Here is a tiny trained network, its code and every weight. The questions are about switching its units off for an input and a class, where a switched-off unit gives its printed mean instead of its output.

import numpy as np


def w(rows, s, z=0):
    codes = np.array(rows[::2]) - 128.0
    scale = np.full(codes.shape[1], s)
    scale[-1] = z or s
    return codes * scale


def norm(h):
    return h / np.sqrt((h * h).mean(-1, keepdims=True) + 1e-5)


def f(y):
    return np.maximum(y, 0)


def log_softmax(a):
    a = a - a.max(-1, keepdims=True)
    return a - np.log(np.exp(a).sum(-1, keepdims=True))


def net(x, mask):
    res = np.array(x, float).reshape(1, 5) / 4 @ E
    u = 0
    for l in range(2):
        y = f(norm(res) @ A[l][:, :-1].T + A[l][:, -1])
        res = res + np.where(mask[u : u + 3], y, B[l][:, -1]) @ B[l][:, :-1]
        u += 3
    return log_softmax(norm(res)[-1] @ U[:, :-1].T + U[:, -1])


A, B = {}, {}
E = w([
[46,185,88,89],'x0',
[194,200,65,236],'x1',
[174,46,36,121],'x2',
[233,183,138,84],'x3',
[255,74,210,144],'x4',
],0.0067)
A[0] = w([
[53,90,143,6,104],'L0N0',
[140,188,218,237,121],'L0N1',
[180,100,114,154,254],'L0N2',
],0.012,0.0035)
B[0] = w([
[121,91,125,129,253],'L0N0',
[87,29,129,125,248],'L0N1',
[95,227,205,250,233],'L0N2',
],0.011,0.0061)
A[1] = w([
[44,69,115,104,253],'L1N0',
[78,250,53,111,121],'L1N1',
[160,139,205,147,81],'L1N2',
],0.016,0.0033)
B[1] = w([
[66,169,117,84,247],'L1N0',
[177,207,144,230,184],'L1N1',
[207,80,152,2,190],'L1N2',
],0.0094,0.012)
U = w([
[164,192,97,235,179],'0',
[33,125,121,48,222],'1',
[252,66,210,51,2],'2',
],0.012,0.0029)

Each question gives the input, the list of numbers given to net, and the class t.
The units are the neurons (one row each of A and B). Each row of codes is followed by its name. A weight is (code - 128) times the scale printed after its matrix; where a second scale follows, it is the last column's (A, B and U).
mask holds one flag per neuron, layer by layer. A switched-off neuron (its flag False) gives its mean, the last column of its row in B, instead of its output. The means were averaged over made-up inputs and are rounded, as every weight is.
A unit's drop is (log p(t) with every unit on - log p(t) with that unit switched off) / (log p(t) with every unit on - log p(t) with every unit switched off).
The circuit of an input: a set's keep is (log p(t) with only the set's units on - log p(t) with every unit switched off) / (log p(t) with every unit on - log p(t) with every unit switched off). Starting from all 6 units, units are removed one at a time, each time the one whose removal leaves the highest keep (on an exact tie, the one counted first), for as long as the keep stays at least 0.8.
units of the circuit, in order: the units of the circuit, biggest drop first
top k neurons: the k neurons with the biggest drops, biggest first
top k neurons in layer l: the k neurons of layer l with the biggest drops, biggest first
drop of u: that unit's drop, to one decimal
input [3,-1,-6,5,-7], class 0: top neuron	L1N1
input [-1,8,-8,-2,-2], class 1: units of the circuit, in order	L0N1, L1N1
input [2,3,3,-8,-5], class 0: top 2 neurons in layer 0	L0N1, L0N0
input [-4,2,5,-6,-6], class 0: units of the circuit, in order	L0N1, L1N1
input [1,8,-4,2,7], class 2: top 2 neurons in layer 1	L1N2, L1N1
input [1,6,-6,2,2], class 2: top 2 neurons in layer 1	L1N2, L1N0
input [8,5,-1,-2,3], class 1: top 2 neurons	L0N1, L0N2
input [1,1,-6,6,1], class 2: top 2 neurons	L1N2, L0N0
input [3,2,7,-6,-2], class 0: top 4 neurons	L0N1, L1N1, L0N0, L1N2
input [3,8,-5,-4,0], class 1: top 3 neurons	L0N1, L0N2, L1N1
input [4,6,-2,7,3], class 2: top 3 neurons	L1N2, L0N1, L1N1
input [8,-2,-7,5,-2], class 0: top 3 neurons	L1N1, L0N1, L1N2
input [-1,-1,-2,7,-3], class 0: top 2 neurons in layer 0	L0N1, L0N2
input [7,1,2,0,-3], class 0: units of the circuit, in order	L1N1
input [-8,8,-4,2,1], class 2: drop of L1N2	0.6
input [-4,5,-8,-7,8], class 1: drop of L0N1	1.6
input [-5,4,-7,-5,4], class 1: drop of L0N2	-0.1
